What can hang from each mark
tobif: beto dopa fifaki zamoveb
guzud: dekesa
zenis: beto guzud lubado
biraf: duze nubon saza
saza: biraf dopa
duze: ludit nubon
siligi: duze muka
nubon: biraf namep saza
muka: beto namep nubon siligi zenis
namep: biraf muka nubon saza
ludit: muka siligi
beto: muka nubon tobif
dekesa: beto
dopa: tobif zamoveb
fifaki: saza zamoveb zenis

Each row was made from one small tree. The marks that hang from a mark follow it in brackets, in alphabetical order. Every link used is in the known rows. Write each row's tree.
Each row is shifted at random along 4 fixed directions that mean nothing.
Known rows
ludit[siligi[muka[nubon zenis]]]: [-197  -87  236   70  -51   26   48   -1  108  228   93    7  193   69
  -69    9 -192  230  -79 -183 -107    1   56  -46 -158   18   69  -20
 -107 -114  -22   49   78    0   77   90  -54 -117   79  -77  193  -54
  109   37   78  -63   -2  -44   87 -132  187   23   49 -117  -33  180
 -123   67   10  -34  132]
saza[biraf dopa[tobif[fifaki[zamoveb]]]]: [-168 -122  -34  -85   51  -14  103   -6 -118  194 -217  452   99    2
   60  -99  -62   65   39   57  -22   25 -105 -168 -117  200 -223  111
   59   67 -108    4    4 -267   -4   54   62 -184  -21  -23  169 -112
  -32   25  -53  -57  -48  102 -224 -135  119 -106   96   66  -25  -41
 -173  184  -12  140  156]
duze[ludit[muka[nubon] siligi]]: [ -92   53  536   80  -12   29  -81  -18 -137 -349   80 -377 -176    7
   74   70   75  208  -19 -244  -80   29  176  -69 -144 -206  343  -94
   85  -63  223  -85  -72   45 -240  -26 -235 -272  211   84 -157  -27
  169  193    0    1   95 -310  231  248   -8  159 -180 -140 -192  -23
   94  -86  210   77   45]
nubon[namep[muka[beto]] saza[biraf dopa[zamoveb]]]: [ -74   -5  243  162 -107  -43  137  -40  152   46   -3  164  115   24
 -103   82 -339  248   70 -135 -105   39  -35  -22 -153  127  -39  -28
  -67   40   69  139  -12 -128  119  132   73   -3  -49  -85   71 -216
  156  114   38   -5 -117    0  -92 -146  102  225  -46 -123   -7   47
   18   66  -67   74  176]
zenis[beto[muka[namep] nubon[biraf[saza]]] guzud[dekesa]]: [-159 -295  347   72  102  215 -155  -77   64  -17  -79   -6  -79  -51
  106 -287  269  129  203   44  -43  196  228  -30 -196 -329  315   79
  214   18   93 -219 -143  139 -147   50   12 -139 -178  200 -157  180
   26  143  145  103  149 -251  -10  391 -342  -80 -260   28  188  -53
  -24 -252  255  153  -44]
namep[biraf[duze] muka[nubon siligi zenis] saza[dopa]]: [-196  105   73 -129 -127 -217  135  -11 -246  375 -342  233 -150  -23
   13  162 -107  -73   88 -173 -102   21 -292  -83 -113  192  168 -182
   36   49  112   -8   50 -296  -22  294  -29 -370  159  -54   -7 -353
  188   -9   31  -42  -34   61 -105 -179   83   15   95  159 -187 -125
 -208  229   11  -16   25]
ludit[muka[beto] siligi[duze[nubon[namep[biraf] saza]]]]: [ -35  104  286  -61   31  -32  147  -10 -109 -199  -81 -287 -148 -101
  192  -49  227  -49  -40 -105  -15  188  102  -77 -105   40  341  -16
   90  -46  196  -85  -38   16 -195  -11 -298 -275   99   21 -104 -171
    2  192   55   89   97 -165   13  247   13  -23   79  -66  -35  -39
   30 -150  217  112  -21]
dopa[tobif[beto fifaki] zamoveb]: [ 102   52   20 -130  195  -88  163  -33 -180 -183  -36   66   73 -138
  148 -169   68 -219 -133  137  -35   18   72 -206 -105  314 -338  187
   89   66    7  142   36  -67  -36  -70 -142  -82  130 -129  127 -116
 -206  253  -82  -23   47   86 -223  174  113 -179  333   25  -53  107
 -143   43   35  259   86]
duze[ludit[siligi[muka[beto[tobif]]]] nubon[biraf saza]]: [  18  -27   59  128  -44  108  382  126  404  153  175  -93  483   -3
  -18 -189 -142  172 -115  -56   76  261  185  -11 -165  346  -61  164
 -252  -88   42  102  -67  -24  227  -36  -46  232 -186 -203  312 -153
  -44  174  250   44  -45  110    7 -230  273   69  246 -315  177  268
   17 -149   -9   52  268]
namep[muka[siligi] saza[biraf[duze[ludit] nubon]]]: [  23  101  219   14 -128 -109  103   25  -41  -30    1 -191   29    8
   -5   20  -54   84  -76 -194  -58  170   14  -54  -79  172   14  -60
  -74   -4  302   84 -127 -117   41  101 -149  -94   92  -47  -48 -278
   80  257  101   71   35  -39   28   51  100  183  168 -183  -75   77
  120  -35   86   85  122]
beto[nubon[biraf namep] tobif]: [ 116  112   46   88  -76  -78  215   -3   31  -31   81 -118  203 -130
  -42  -97 -162 -155 -149  -38  -13  124   64  -46  -79  352 -196   72
 -175   22   59  278   60  -44  128  -51 -114  100   13 -250  114 -278
 -134  237  -30   -2   25   31 -109   42  158   67  329 -141   42  224
   -5 -110   18  108   91]
nubon[namep[biraf] saza[dopa]]: [-189 -147   54  138  -66   78  132   17  187  252 -182  376  156  -14
  -73 -102 -147  209  210  -16  -32  101  -63    0 -185  127   57   60
   -3   18  -44   -8   -8 -196   82  106  150    4 -156   23  162 -150
   83   57   85   15 -118   74 -151 -188   53   50 -110    2   88  -63
 -131   45  -41   75  176]
biraf[duze saza[dopa]]: [ -50    5  319  273 -213  -16   37  -13  115   -5  215   17  314   69
 -205  144 -437  366  -79 -213 -102  -46   46  -25 -197   42 -135 -100
 -239  -42  118  154   -8  -82  156  124   48  107   75 -106  129 -218
  138  128   92   13  -41  -84  108 -235  248  274   46 -273  -73  182
   82   23  -80   31  299]
beto[muka[namep zenis] nubon[saza] tobif[dopa[zamoveb]]]: [-291 -267   83   35   82  146  185   41   25  293 -139  182  117  -67
   43 -156  -92  112  186   31  -10   19  -30  -65 -126   -3   89  111
   -4  -12 -214   85    7  -59    7   56  189 -118 -110  -55  124  -35
  -31   -1  -95 -162   69  -18 -131 -213  -61 -109 -145   60   27  -18
 -265 -123   96  181   80]
nubon[biraf saza[dopa[tobif[beto]]]]: [  47  275   45  -78  -21 -221  195 -105 -175  -49 -192  153  -51 -158
   21   69 -156 -236  -45  -26  -87    5 -114 -124 -133  358 -103  -68
   88   96   52  112  162 -149  -52   82 -108 -198  165 -205   51 -338
   -6  120 -131  -14  -90   23 -187   27  152   34  231   96 -106  -43
 -187  175  -86   52   55]
muka[beto[nubon] namep[biraf[duze]] siligi]: [ -11  -52  146  -58   14   37  166   80  158  136   43 -129  139  -34
   69 -196  207  -51  -70   30   92  253   87  -73  -15   83   75  104
 -111  -66  151    5 -184   33  110   28 -118   66 -100  -36   41  -60
 -119  171  214  149  109   44  -55  102  -42  -38  292 -176   95  132
   17 -206  127  162   10]
ludit[muka[nubon[namep]] siligi[duze]]: [-277 -109 -198 -227   56   49  302   82   67  648 -339  288  185  -27
  145 -239  125  -21   20   38   34  218  -80  -61 -148  370  189  184
   10  -88 -177  -50  148 -152  -11  118  -72 -244  -36  -35  272 -129
  -53  -39  190  -47  -26  182 -229 -204  169 -338  207  135  123   43
 -313   31   71  -18   79]
guzud[dekesa[beto[nubon tobif[fifaki]]]]: [-278   -8   11  -78   91  -41   12  -57 -122  604 -337  411  -30    2
  -69   34 -166  -40  112   11  -97 -104 -133 -124 -178   96  -64   20
   44   74 -233   83  370   11  -30  266   71 -277  141 -123  188  -45
    6 -155  -47 -147  -25    8 -223 -123  120 -219  124  267  -95   35
 -381  235  -49   40    1]
dopa[tobif[beto[muka nubon[namep]] fifaki[saza]] zamoveb]: [-135 -106   66  -57  177  -22  168  -22 -136   70 -136  202   49  -65
   74 -101 -107    6   65   66  -48  -27   -3 -118 -114  195 -202  137
   68   63 -158  176   49  -70  -33   32   50 -107   44  -70  108  -71
  -48  118  -69 -129   22   13 -241  -75   79 -118   40   91  -24   39
 -185   42   30  240  140]
muka[beto[tobif] namep[saza] nubon zenis[guzud]]: [-206 -248  121  101   46  114   83   27  144  370 -174  351   30  -46
   39 -112    9  -10  243   74   28   67  -75  -67 -200 -138  269   65
   46   -6 -104 -169    2  -35   29  185  108 -101 -168   54   59  -20
   52 -104  186  -80   75  102 -114  -55 -151 -199  -76   95  102  -50
 -295   -2   42  136  -80]
dopa[tobif[beto[nubon[namep]] fifaki[zenis] zamoveb]]: [ -36 -196  117   48  152   51   68   -2   -1  -90   23  135  128  -35
   59 -213   21   95   84  125   -3   72  158 -115 -133   49 -188  240
   75   31  -32   78  -62  -42   17  -70   34   20  -74   35  137   55
 -109  192   14  -42   49    2 -187   56   -2  -98    4  -49   72   47
  -68  -54   92  264  169]
duze[nubon[biraf[saza] namep]]: [ -19  166   87   -6  -58  -96  133  -79 -155   12 -226  100 -144 -184
   56   50  -12 -144  116  -56  -23  109 -102  -47 -151  232  139  -49
   39   67   63   25   64 -131 -124   60 -155 -177   90  -74  -62 -341
   17  136    2   26  -41  -30 -127  109   69  -26  127  111  -46  -41
 -108   50   90   68    2]
namep[biraf[duze saza] nubon]: [ -54   60  100  123 -204 -120  103  -22  -38  294  -57  149  143    6
 -177  126 -304  102   26 -200  -71   62 -113    8 -113  231  -94 -130
 -225   36   80  188   38 -163  164  225    4   14  100 -122   89 -383
  142   84  139    0  -57   41  -61 -220  242  131  216  -65  -63  133
  -22  126  -38   -5  177]
guzud[dekesa[beto[tobif]]]: [-175 -124  193  -49  168  140 -120  -11 -106   80 -255  138 -184  -31
  112 -209  319  -24  172  103  -23   77   88 -174 -182 -208  124  122
  256   43   44 -194   39   92 -182   69  -36 -260   29  138  -20  130
  -86   78  -19   34  103 -123 -110  304 -175 -212  -65  153   -2 -127
 -192  -45  184  217  -59]
beto[muka[namep zenis] nubon[saza] tobif[fifaki]]: [-184  -80   26  -24   67   20  179   -4 -113  211 -191   76   12 -159
  101 -122  -35  -83  135   45   -8   40  -79  -69 -107  123  112   55
   36   27 -117  105   75  -73  -72   15   22 -199  -26  -78   59 -135
  -92   48 -123 -132   84  -30 -155  -39  -77 -133  -13   77  -25  -35
 -233  -89  110  164  -14]
ludit[siligi[duze muka[zenis[beto[nubon tobif] guzud]]]]: [   8   38  217   23  -21  -53   99   -9   24  -99  155 -274  189  -51
   56 -114    4  -32 -279 -104  -66  105  158  -85 -113  142   27   41
  -61  -96  138   52   23   46   16  -53 -244 -107   96 -131  129 -107
  -68  224   71   38   89  -68   71  148  164  -38  250 -189   24  222
    3 -108   80   27   68]
dekesa[beto[muka[siligi] nubon[saza]]]: [-124 -245  291  110  100  196   50   75  236   55  128 -179  210   40
  -11 -246  114  249   51   -2   19  197  237  -37  -85 -166   14  129
  -69  -46   72    9 -151  144   93  -13   35  121 -192   44  103  154
 -127  178   48   60  136 -123   40   81 -115   64  -41 -256  139  137
   51 -288  134  177  147]
nubon[biraf[duze] namep[muka] saza[dopa[tobif zamoveb]]]: [ -38  120   60   29 -148 -123  277  -55   34   82 -138  189   83  -97
  -48   26 -283   61   62  -63  -79   61 -106  -34 -165  363  -30   -1
   -6   51   65  177   22 -230   81  140   42  -48    2 -120  104 -364
  133  169   38   14 -170   71 -181 -199  161  135   51    7  -12  -24
  -61  104  -83   51  204]
biraf[duze[ludit] nubon[saza[dopa[tobif[zamoveb]]]]]: [ 220  195   36  -48  -83  -56  248   71  -18 -188   52  -89  217 -148
   61 -160   95 -140 -189   26   77  221   78 -134 -137  411 -176  135
  -90   31  279  103 -121 -176   22  -66 -224  100   29 -125   69 -337
 -163  359  114   99   21   61  -61   44  149   -3  393 -190    0  130
   82  -94   63  168  224]
nubon[namep[muka[siligi zenis[guzud]]] saza]: [ -63   -5  364  188  -80  -10  -28  -71   61 -178   32 -113  -94  -52
  -37   19 -121  170   94 -153 -132   50   63    7 -177  -79  233  -54
   89  -23  202  -12  -47  -33  -49   46  -83  -91   13   57  -65 -121
  146  215   26   35  -18 -145   65  155  -41  174 -186 -101  -57  -23
   17  -23   53   74   60]
namep[biraf[duze[ludit[muka[siligi]] nubon] saza[dopa]]]: [ -43  150   -3  -97  -70 -105  195   21 -149  154 -209   76   35 -102
   70   -8   30 -112  -36  -49   19  143 -113  -90 -120  331   52  -30
  -30   18  122   -6    0 -214  -64   89 -137 -168  105  -91   39 -344
   -6  133   91   64  -10   49 -105  -46  158  -48  276   26  -63  -28
  -87   59   45   53   99]
muka[nubon[saza] siligi]: [ -61  111  265   13  -34  -58   66  -23  -52  -15  -20  -59  -32  -52
  -27   66  -89   -3  -52 -155  -64   27   -2  -62 -122   67   78  -71
  -32  -13  108   81   28  -19  -22   58 -145 -128  130 -100   -3 -165
   64  101  -27  -41   41  -94   56   40   76   93  109  -84 -139  114
  -94   36   68   43   37]
guzud[dekesa[beto[muka nubon[namep[saza]]]]]: [  19   30   11  -76  114    8  113   12   86  225  -83   50  123  -68
   19 -247  121 -175  -63   72   -7  182   73 -125 -119  232 -121  156
   16   35   57   67   78   76   57   27 -103  -15  -19 -150  124  -56
 -234  162   35   62   69   42 -155  168   -7 -141  318    7   96  173
 -135  -82   79  134   22]
beto[muka nubon[biraf namep]]: [-162  101   90  -18 -101 -156  167  -90  -55  410  -92   40   64  -64
 -110  138 -343   13  -14 -175 -120    0 -109   28  -76  267  -11 -124
 -137   20 -138  287  218  -25   66  183   -8 -118  141 -246   92 -251
   73    1  -51  -92  -69  -49 -118 -178  171   72  162   66  -73  154
 -174  100  -62  -65   80]
fifaki[saza[biraf dopa] zamoveb zenis[guzud[dekesa] lubado]]: [-174  -38  125   -8   37 -134 -257 -127 -324    1 -251  509 -246    9
  -31   59 -115  -84   73  -38  -83  -64  -89 -129 -144  101  -37  -46
  307   74   86 -147   97 -211 -270   35    7 -346   88   73 -106  -47
   95   81  -96 -126   43  -54  -87   96   24  -46 -157  188  -61 -118
 -159  280  -28   52   93]
nubon[namep[muka] saza[biraf]]: [-123  125  -39  -41  -77 -153  163  -80  -54  344 -324  278  -53  -83
  -30   49 -207  -54  113  -67  -97   75 -204  -22 -140  351   53  -36
   52   63  -11  112  182 -181  -10  187  -28 -214   87  -95   73 -328
   94   56   14  -40 -139   93 -243  -77  123  -29  102  148  -26  -47
 -193  190  -74    2   42]
tobif[beto fifaki zamoveb]: [-107 -126   45  -20  191   28   42  -55  -79   88 -161  245   66  -77
   96 -133   67   59  125  168  -20   13   75 -117 -175   17 -150  197
  106   47  -65   26   47  -43  -35   18    3 -131   20   33  171   54
  -87  100   32  -35  -16   31 -266   90   13 -205   67   34   20    6
 -175   14   42  243  108]
zenis[beto[muka nubon[saza[dopa[tobif]]]] guzud]: [ -54 -174  393  142   42   69  -57  -77   42 -129  131 -107   81  -19
   -1 -107  -51  143  -26  -82 -132   67  230  -26 -167 -164   41   -9
   38   32   74    6  -15   89  -27   49  -22  -18  -64    5  -42   74
   21  164   22    6  126 -231   57  218  -92   68  -98 -119   74  116
   13 -143   71   97   78]
namep[muka nubon saza[biraf dopa[tobif]]]: [-186 -238  365  245 -139   40   42   47   84  121   14  174   98  181
 -129   77 -332  499  204 -293 -144   61   -2  -19 -130 -104   -7  -75
 -119   52   84   87 -139 -184  176  219  183  -29  -91   48   16 -158
  274   81   72  -71  -23  -72   19 -256   89  317 -240 -154  -42   17
   84   46   59   95  234]
fifaki[saza[dopa] zamoveb zenis[lubado]]: [-127   15  245   42    4 -155 -192  -92 -300 -143  -60  322 -158   34
  -62  150 -210  -33   -4 -124 -107 -119  -35 -123 -115  128 -108 -102
  192   38  135  -31  102 -185 -186   -7  -18 -239  161    1  -61  -59
   60  159 -152 -135   61  -69   30   28  130   72 -124   48 -129  -30
  -93  205  -60   68  167]
dopa[tobif[beto[muka[siligi] nubon]] zamoveb]: [  39 -108  -13 -133  192   34  258   80   69   50   79   -1  307  -42
  121 -303   91 -101 -184  120   17  160  159 -156  -77  314 -351  255
  -42   -2  -39  164  -63   10  121  -58  -46  108  -23 -160  217  -16
 -253  243   21    2   85  121 -190   19  109 -159  366  -74   89  216
 -138 -111   41  233  165]
biraf[duze[nubon[namep]]]: [-317 -302  -43   27  -36  189  110   86  151  584 -247  396  197   39
    4 -200   64  289  255   47   41  172  -11  -12 -202   28  111  164
  -41  -38 -131  -96  -12 -138   43  171  136  -17 -165  152  222  -10
   37  -17  261    9  -60   89 -168 -260   61 -209  -72   74  149  -36
 -208  -11   53   88  202]
siligi[duze[ludit nubon] muka[namep]]: [-125  -22  106  -32   10   55  245   75  121  131  -92  -88  154  -81
  176 -205  116   59  -24  -25   50  225   61  -89  -96  216  242  169
  -18 -100   15  -54  -57    2  -39  -54 -153 -142  -44  -68  133 -112
  -47  169  229   46    3   27  -36  -13  140 -170  144  -54  125   93
  -77 -144  148   65   64]
ludit[muka[nubon] siligi[duze]]: [ -33   47  369  106  -81  -23  115   -9   87 -116  227 -329  167   43
  -26   26 -180  221 -203 -270  -97   81  178  -34 -111   73  112  -25
 -173 -123  121  138    6   66   45  -17 -215  -85  121 -137   79 -135
   90  166   76  -10   57 -152  176   -3  222  163  118 -281  -51  275
   87  -96  115  -12  138]
dopa[tobif[beto[nubon[namep saza[biraf]]] fifaki] zamoveb]: [ -96   66  231   18   74 -154   71 -114 -265  -87 -125  146 -102  -80
  -14  156 -282   19   64  -67 -125 -165  -73 -106 -126  112 -148  -39
   49  112 -102  247  130  -75  -93  105    4 -218  221 -100    8 -200
  113   78 -153 -153  -29  -96 -169  -40  121   33    3  119 -198    3
 -138  177   -5  168   90]
dopa[tobif[beto[muka] fifaki[saza[biraf] zenis]] zamoveb]: [-107 -229   77   21  161   35  107   -3   30   24   32  213  207   42
   18 -183 -137  169   31   86  -33   27  115 -122 -106  150 -318  208
   38    7 -113  126  -62  -45   67  -31  116   21  -70  -33  195   47
  -57  148    0  -92   23   54 -186 -109   90  -58   16  -64   75   98
 -108   29    9  236  232]
duze[ludit[muka[nubon zenis[lubado]]]]: [-130 -278  126   74   56  203   81  117  289  191  118   11  341   71
   43 -301  122  228   18  -10   45  231  200  -41 -172   47   73  203
  -40 -101   73 -131 -115  -34   89  -59  -22   66 -184   63  207  120
  -80  172  243   56   59   80   72  -26   31  -92   -6 -200  173  148
  -46 -143   92   82  198]
biraf[duze nubon saza]: [  58  172  189   68 -191  -84   51  -31 -140  -51   -5  -41   54 -102
  -60   98 -123   10  -38 -130  -27   75  -40  -56 -168  174  -14 -102
 -117   18  222  100  -10 -115  -34  117 -149  -35  161  -55  -65 -395
   37  218   89   50   26  -85   10    3  134   95  215  -98  -97   74
   56    4   58   81  157]
biraf[duze nubon saza[dopa[tobif[beto zamoveb]]]]: [ -90 -122  216   31  -49  127   33   58 -138 -126 -153  155  -10  -73
  108 -101  188  169  204   39   56  146   17 -117 -221 -104  111   59
   91   47  178 -134 -223 -181 -138   81   16  -87  -40  210 -111 -177
   27  202  111   66   68 -121  -86   16 -102  -15 -104  -12   -4 -194
   31 -112  198  259  192]

Write each row's tree
[ 155  138  299  149 -116  -88   36  -33  -70 -462   48 -211  -71 -132
    7  -41   72  -46  -28 -104  -44  143   72  -59 -102   89   59  -40
   23   36  363   42 -190 -113  -49  -73 -196  -20   66   -1 -143 -287
   -8  376    8  160   43 -109   28  303  -33  210   81 -170  -39   -6
  186 -134  136  180   63] | nubon[namep[biraf[duze] saza[dopa]]]
[-131  -19  246   73  -69   34  147  -32  129  205 -132  154  -22  -53
  -20   19  -71   90  227  -39   25  108  -50  -27 -142  -50  267  -31
  -30    3   21   -6  -45   16   41  185   40  -70  -74    5  -24 -143
  150  -14  184    9  -26  -19  -77  -79  -81   35  -50  -13   54  -15
 -102  -41   65   93    7] | muka[beto namep nubon[biraf[duze] saza]]
[ 177  245  -72 -130  -22 -135  208  -22 -117  -52 -147  -35   -1 -229
  134 -164  182 -389 -107   62   56  235  -71 -135  -51  462    5   74
  -14   20  205   51  -42 -123  -47  -56 -282  -91   98 -155  -18 -383
 -197  290   76  129   43  130 -156  261   58 -140  481    6   29   76
  -53  -68  113  131  -53] | muka[namep[biraf[duze[nubon] saza]]]
[ -57   56   81 -126   99   -7   50  -34  -63  184 -218  144  -78  -83
   73 -143  168 -153   55   65  -24  127  -14 -160 -138  110   32   72
  139   61   63  -42   60   30  -61   94  -86 -191   45  -67   13  -78
 -121   99    4   52   44  -20 -164  196  -71 -143  193  122    6   -3
 -173    9  113  129  -41] | guzud[dekesa[beto[muka[namep[nubon[biraf[saza[dopa]]]]]]]]
[ 120  -73  121   18   35  -47  -26  -55   62    1  154   31  186  -91
    6 -180  129 -240 -148   17  -41  170  122  -72 -174  144  -77   60
    6   26  222  -43   16  -12   90  -34 -206   29  -51  -68   68  -15
 -186  239  147   75  143   94   41  307  -43 -163  294 -111  146  275
  -68  -33   51   35    5] | muka[nubon zenis[beto guzud lubado]]
[ 108  129   13  -44   -2  -38  185  -11  -69  -92  -94   42   49 -173
  117 -134  115 -198  -33   19   34  211   12 -114 -124  320  -45   73
  -13   45  134  -11  -35 -138  -48  -65 -201  -57  -12 -121   24 -287
 -162  229   10   86   18   46 -111  160   81  -57  297  -39   39   66
  -55  -58  118  118   59] | duze[nubon[biraf[saza[dopa]]]]
[-212 -138  290   -1   60  120   70   62   64   26  -70 -145   49   -7
  187 -184  240  173   29  -13   16  162  148  -94 -124 -133  285  104
  127  -99   76 -215  -89   85 -112    9 -101 -211  -24  113   55   86
    1  135  200   87   54 -103   12  103   -3 -136  -67  -74   85  -42
  -47 -162  149  123   64] | siligi[duze[ludit] muka[beto]]
[-199 -230  100  -45  145   96   57   41  -44  189 -200  215   -2   -2
  110 -197  154   69  184   82  -17  105   52 -108 -151  -50   29  147
  148   31 -103  -61    7  -20  -62   89   57 -118  -29  119   72   70
  -46   66   54  -34   43  -20 -205   32  -57 -193  -63  148   58 -106
 -219  -18   94  209   71] | dopa[tobif[beto[nubon[namep]]]]
[-104  -79  413  156   49  -35  -72  -99  -64 -148  180  -82  -33  -27
  -47  140 -171  103  -85  -56 -124 -180  105  -93 -169 -283  -10  -49
   26  -36   40    1   46   53   -1   83  -63 -120  106  -53   54   51
   73   34  -44  -60   90 -142   76   94   47   30   11 -142 -183   99
 -101   89  -33  147   22] | muka[beto[tobif[dopa fifaki zamoveb]] siligi zenis[guzud]]
[-199  -48  233  -81    7   26  139   44   48  233 -126    3   -3    0
   84  -23  148   61   46  -32   60  146   16  -57 -109  -69  227    2
   23  -45   34 -119  -75   31    0  149  -69 -151  -12   25   45    1
   70  -21  203   49   29  -26  -36  -37   -4  -61   70  -46  -10   10
 -114  -39  104   65   26] | muka[beto nubon[biraf] siligi[duze[ludit]]]
[ -62 -131  256   67 -129   49   61   50  116  111   87 -104  110   51
    2  -62   50  206   57  -99   -1  229   57  -27 -122  -66  108  -30
  -89  -61  287  -84 -249  -69  136  156  -32   35 -106   93   -9 -138
   72  197  270  161   57  -15   41  -23  -31  106   73 -219   45   33
  103 -104  113  119  152] | namep[biraf[duze nubon saza] muka[beto siligi zenis]]
[  89   58  231   83  -14  -35  118   20  -33 -145   52 -181   31  -95
   34  -60   61 -128  -64  -23    3  128   99  -79  -88   53  -35    6
  -58   36  183   85  -34   27   23   23 -135   25   30  -76  -43 -167
 -108  215   29   68  118  -64  -62  187  -13   44  210 -137    4   78
   43 -170   85  213   20] | muka[beto[nubon[namep[biraf[duze] saza]] tobif]]
[ -80  -22  355   63    1   60   36   28   18 -261   64 -342   50  -45
  151 -163  168  153  -86  -97  -22  151  199  -92 -102  -55  225   81
   80 -107  192 -111 -132   78 -122 -113 -207 -180   54   43    9   -6
   -5  280  122   99   63 -166  115  209   50   -7  -21 -177   30   48
   74 -195  185  105   86] | siligi[duze[ludit] muka]
[  44   11  191  -89  102   28  130   40   40 -111   83 -285   55  -70
  164 -222  255 -109 -150   -3    2  232  192 -103  -64  109   78  124
   30  -66  202  -30  -71   45  -44  -88 -267  -62  -24  -39  -11  -43
 -194  270   58  120  150  -62   -8  287  -20  -55  248 -167   61  117
   15 -208  161  164   13] | ludit[muka[beto[nubon[namep]] siligi]]
[ -27   40  199   85   55  -59   57  -36  -90   33   28  -24   81  -48
  -61   28 -186  -34  -69  -27  -60  -55   54 -111  -90   86 -211   21
 -106   49  -16  214  157   38   43   52  -47  -34   94 -166  128  -87
  -99  107 -108  -93   79  -59  -61   33  128   10  199  -95  -73  181
  -57  -12  -20  144   86] | dekesa[beto[nubon tobif[fifaki[zamoveb]]]]
[-113   77   97  -75  -47 -128  140   20   19  287   -2   25  145  -12
  -15   34  -87  -79 -167 -106  -11   46  -77  -77 -112  218   35  -11
  -93  -68   21   36   58  -67   79   73 -167 -135  121 -173  196 -140
   -2   20  117  -35    2   96   30 -127  199  -98  287  -54  -99  199
 -203  117    0  -53   59] | muka[nubon siligi[duze[ludit]] zenis]
[ -48    4  287  166  -51   13    5  -31   -2 -113  -10  -56   -7  -77
  -53  -27 -100   86   88 -133  -57   67   52   -3 -123    6  107  -22
  -29   26   94   89   -2  -34  -58   -4  -66  -46    9   -7  -50 -165
   33  185  -44   -6   25 -153    9   99  -19  140  -99  -80  -29   46
   16 -108  108  102   85] | beto[nubon[namep saza]]
[ -71  -36  115  -67  -76 -134   88  -12  -16  355  -28   55   57   63
  -32    6  -69   -8  -38 -161 -117  149  -46  -44  -63  195  -46  -62
  -86   15  154   77   -4 -129  194  203  -85  -90   34  -93  103 -177
   57  126  151   36    4   93  -56  -32  130    6  258  -40  -26  139
  -78  107   20   -9   64] | namep[biraf muka[siligi zenis[beto]] nubon]
[ -49  -57  348  258   -8  -80  -83 -141  -72 -286  223  104   93   34
 -206  122 -509  300  -35 -147 -170 -225  103  -85  -99   48 -303   24
  -68  -27  -21  224   58  -95   38  -73   38  -38   77 -138  127  -72
   94  151 -159 -160  -18 -106   54 -118  233  231 -105 -234 -137  230
   39  141  -34  125  260] | tobif[dopa[zamoveb] fifaki[saza zenis]]
[-107   26  100   31   65  -32  108  -46 -122   95 -223  129  -62 -135
    8  -33  -49  -99  141   66   -5   12  -44  -79 -121   96  -12   39
   49   89  -36  109  119  -48  -60   79   11 -133    6  -48   60 -142
  -55   83  -96  -68   27  -38 -185   44   -9  -53   37   60  -14  -38
 -119  -22   23  169   40] | dekesa[beto[nubon[biraf namep saza] tobif[fifaki[zamoveb]]]]
[ -38   15   24    8 -102  -75  168   28 -128   99 -201  247   69  -75
  -12  -32  -54  -10   79  -48   -9   94 -123  -90 -122  248  -82  -18
  -51   78   94   55  -61 -288   28  132   12  -88   11  -32   42 -359
   29  139   49   24   -6   63 -137 -135  110   38  154   10  -43  -48
  -48   78   35  137  165] | namep[biraf[duze nubon] saza[dopa[tobif[fifaki]]]]
[ -28  -11  504  224  -43   17   45  -19    3 -303   94 -137  -63  -42
  -15   99 -140  119   91 -138  -40  -17   75  -74  -96 -198  147  -94
  -57   34  128   75 -111   44  -16   60   14  -56   15  -43 -153 -136
  111  137  -41   -7  103 -193   61  105  -80  252 -122 -154  -81   -2
   85 -174  115  216    2] | muka[beto[nubon[biraf] tobif] namep[saza[dopa[zamoveb]]]]
[  60 -190  325  188   18  155  -72    2  230 -269  191 -196   65  -15
   44 -300  192  176   44    5  -43  238  276  -58 -157 -148  100  181
   83  -53  283 -116 -232   64   39 -106 -117   96 -180  132  -10   88
  -85  355  154  170   73  -83   52  367 -170   53  -76 -233  155   89
  140 -235  185  195   76] | nubon[namep[muka[zenis[guzud[dekesa[beto]]]]]]
[ -33  -47  430  191  -29  -72 -202 -169  -89 -248  181  -90  -50   -7
  -84   85 -225  212   -2 -125 -177  -97  167  -47 -125 -139    5  -60
   54  -13   98   60   52   43  -78   -8  -79 -130   94    5  -27   33
   96  150  -46  -45   56 -223   98  216    4  143 -115 -149  -93  116
   50   56   47   60   64] | tobif[fifaki[zenis[beto[muka[namep]] guzud]]]
